Below is a small trained network, with its code and all its weights. Each question gives an input and a class and asks what happens when units are switched off, that is, made to give their printed mean instead of their output.

import numpy as np


def w(rows, s, z=0):
    codes = np.array(rows[::2]) - 128.0
    scale = np.full(codes.shape[1], s)
    scale[-1] = z or s
    return codes * scale


def norm(h):
    return h / np.sqrt((h * h).mean(-1, keepdims=True) + 1e-5)


def f(y):
    return np.maximum(y, 0)


def log_softmax(a):
    a = a - a.max(-1, keepdims=True)
    return a - np.log(np.exp(a).sum(-1, keepdims=True))


def net(x, mask):
    res = np.array(x, float).reshape(1, 5) / 4 @ E
    u = 0
    for l in range(3):
        y = f(norm(res) @ A[l][:, :-1].T + A[l][:, -1])
        res = res + np.where(mask[u : u + 9], y, B[l][:, -1]) @ B[l][:, :-1]
        u += 9
    return log_softmax(norm(res)[-1] @ U[:, :-1].T + U[:, -1])


A, B = {}, {}
E = w([
[127,133,152,113,121,110,119,106,164,78],'x0',
[241,178,112,141,142,11,136,166,119,141],'x1',
[22,139,78,92,145,47,38,67,66,254],'x2',
[150,114,248,6,190,137,91,171,64,121],'x3',
[100,180,38,90,209,182,82,166,153,54],'x4',
],0.0083)
A[0] = w([
[119,70,131,142,18,92,184,101,105,123,20],'L0N0',
[151,166,103,93,193,170,42,190,105,67,67],'L0N1',
[93,195,39,160,139,182,93,162,141,77,108],'L0N2',
[100,123,28,183,83,105,169,115,179,112,2],'L0N3',
[143,12,159,139,41,81,124,86,147,182,76],'L0N4',
[136,156,143,145,70,151,146,123,98,180,26],'L0N5',
[78,68,98,147,172,225,85,85,157,108,61],'L0N6',
[193,161,64,122,186,57,130,159,177,132,46],'L0N7',
[81,123,58,193,187,71,144,2,127,136,131],'L0N8',
],0.009,0.0036)
B[0] = w([
[69,98,124,200,209,104,155,128,127,104,200],'L0N0',
[125,25,137,167,96,61,159,126,24,71,241],'L0N1',
[63,17,107,156,154,57,166,113,115,63,241],'L0N2',
[245,108,72,239,65,221,32,85,78,48,221],'L0N3',
[23,128,146,180,236,12,183,141,90,26,237],'L0N4',
[86,50,146,159,139,68,107,96,191,85,157],'L0N5',
[222,219,144,28,156,127,241,34,89,164,225],'L0N6',
[185,255,138,90,239,104,230,58,166,154,205],'L0N7',
[151,147,129,61,77,176,10,140,110,135,254],'L0N8',
],0.0073,0.0065)
A[1] = w([
[158,95,78,110,190,151,212,171,137,75,87],'L1N0',
[104,136,1,62,188,133,124,174,121,66,30],'L1N1',
[107,162,172,143,29,92,165,204,161,89,66],'L1N2',
[41,105,117,126,73,202,155,56,140,139,40],'L1N3',
[103,118,14,74,184,132,101,133,139,84,84],'L1N4',
[118,105,153,38,193,94,24,161,96,147,128],'L1N5',
[177,199,114,125,155,102,144,130,176,189,27],'L1N6',
[109,111,196,199,98,96,166,148,105,204,77],'L1N7',
[126,130,188,128,176,143,120,180,71,130,3],'L1N8',
],0.0097,0.0042)
B[1] = w([
[104,81,165,149,114,152,139,181,186,218,255],'L1N0',
[28,64,167,167,183,85,128,69,104,84,195],'L1N1',
[61,36,25,133,155,132,118,97,123,140,152],'L1N2',
[204,232,74,82,214,160,204,132,102,87,167],'L1N3',
[93,74,174,220,126,2,148,98,118,188,202],'L1N4',
[120,181,138,130,35,160,39,124,133,150,237],'L1N5',
[183,211,124,29,158,152,199,119,171,112,151],'L1N6',
[94,83,80,106,151,100,181,72,126,74,179],'L1N7',
[186,135,61,99,59,96,137,130,79,26,174],'L1N8',
],0.009,0.0074)
A[2] = w([
[170,42,142,150,89,210,171,250,226,128,20],'L2N0',
[164,124,219,48,69,160,87,195,77,105,28],'L2N1',
[119,54,202,111,97,90,128,153,75,95,187],'L2N2',
[133,148,62,198,91,196,112,119,174,131,69],'L2N3',
[103,142,152,60,221,210,189,107,116,127,76],'L2N4',
[81,186,60,87,123,100,66,46,118,168,200],'L2N5',
[183,169,89,201,120,79,154,119,137,118,146],'L2N6',
[178,90,131,168,188,122,206,133,153,93,248],'L2N7',
[120,179,160,102,173,68,171,148,52,104,254],'L2N8',
],0.011,0.0036)
B[2] = w([
[94,114,226,125,10,100,71,228,126,237,180],'L2N0',
[200,136,26,173,100,152,93,86,97,109,172],'L2N1',
[114,99,76,185,157,128,117,105,128,95,227],'L2N2',
[175,73,42,82,111,151,75,117,130,120,152],'L2N3',
[182,227,101,80,181,94,149,111,191,131,166],'L2N4',
[158,121,215,123,66,125,145,237,152,150,213],'L2N5',
[131,147,105,96,167,194,118,75,97,115,189],'L2N6',
[90,166,163,89,115,87,112,155,114,149,249],'L2N7',
[123,119,92,117,193,211,168,85,180,132,224],'L2N8',
],0.013,0.014)
U = w([
[28,30,143,200,211,60,190,75,119,60,159],'0',
[99,137,217,93,35,102,56,207,179,204,254],'1',
[215,118,9,158,81,211,41,50,76,54,54],'2',
[194,232,110,2,202,177,232,66,223,133,88],'3',
],0.014,0.0034)

Each question gives the input, the list of numbers given to net, and the class t.
The units are the neurons (one row each of A and B). Each row of codes is followed by its name. A weight is (code - 128) times the scale printed after its matrix; where a second scale follows, it is the last column's (A, B and U).
mask holds one flag per neuron, layer by layer. A switched-off neuron (its flag False) gives its mean, the last column of its row in B, instead of its output. The means were averaged over made-up inputs and are rounded, as every weight is.
A unit's drop is (log p(t) with every unit on - log p(t) with that unit switched off) / (log p(t) with every unit on - log p(t) with every unit switched off).
The circuit of an input: a set's keep is (log p(t) with only the set's units on - log p(t) with every unit switched off) / (log p(t) with every unit on - log p(t) with every unit switched off). Starting from the 12 units with the biggest drops (on a tie, the unit counted first), units are removed one at a time, each time the one whose removal leaves the highest keep (on an exact tie, the one counted first), for as long as the keep stays at least 0.8.
circuit, biggest first: the units of the circuit, biggest drop first
most important unit: the unit with the biggest drop
k most important neurons: the k neurons with the biggest drops, biggest first
top k neurons in layer l: the k neurons of layer l with the biggest drops, biggest first
input [0,1,-3,-7,-6], class 2: top 2 neurons in layer 1	(L1N1; L1N4)
input [-5,-2,-7,7,8], class 0: top neuron in layer 1	(L1N1)
input [-8,-6,8,4,-8], class 0: 4 most important neurons	(L0N4; L2N0; L1N7; L2N7)
input [0,-6,-8,-2,5], class 1: 2 most important neurons	(L1N0; L2N0)
input [2,-1,4,-5,7], class 0: 2 most important neurons	(L0N2; L1N1)
input [4,-5,-4,-2,4], class 3: 2 most important neurons	(L0N6; L1N3)
input [4,-6,-6,-2,3], class 1: 2 most important neurons	(L1N0; L2N0)
input [-4,0,4,-5,0], class 2: 2 most important neurons	(L0N3; L2N0)
input [1,5,-5,4,-2], class 1: 3 most important neurons	(L2N0; L0N6; L1N0)
input [7,-3,7,-3,4], class 1: 2 most important neurons	(L0N8; L2N5)
input [-2,3,-6,-3,4], class 1: 2 most important neurons	(L1N0; L2N0)
input [-4,-7,6,8,6], class 2: 2 most important neurons	(L1N5; L0N1)
input [7,-7,3,7,1], class 2: 3 most important neurons	(L2N1; L1N5; L0N7)
input [-3,-5,1,-8,-4], class 2: most important unit	L0N3
input [1,-7,-3,7,4], class 2: top 3 neurons in layer 0	(L0N1; L0N7; L0N4)
input [3,3,7,-3,5], class 1: 3 most important neurons	(L0N8; L2N5; L1N5)
input [3,-5,3,7,6], class 2: circuit, biggest first	(L1N5; L2N1)
input [2,6,-1,5,-1], class 3: top 3 neurons in layer 0	(L0N7; L0N8; L0N3)
input [-1,4,3,4,4], class 0: top 2 neurons in layer 2	(L2N2; L2N4)
input [-8,1,-4,8,-7], class 2: most important unit	L2N1
input [6,1,4,7,8], class 0: top 2 neurons in layer 1	(L1N1; L1N4)
input [-2,2,-8,0,7], class 1: top 2 neurons in layer 1	(L1N0; L1N7)
input [-7,8,-4,7,-6], class 3: top 3 neurons in layer 0	(L0N8; L0N1; L0N3)
input [-7,7,7,-5,8], class 0: top 2 neurons in layer 1	(L1N4; L1N1)
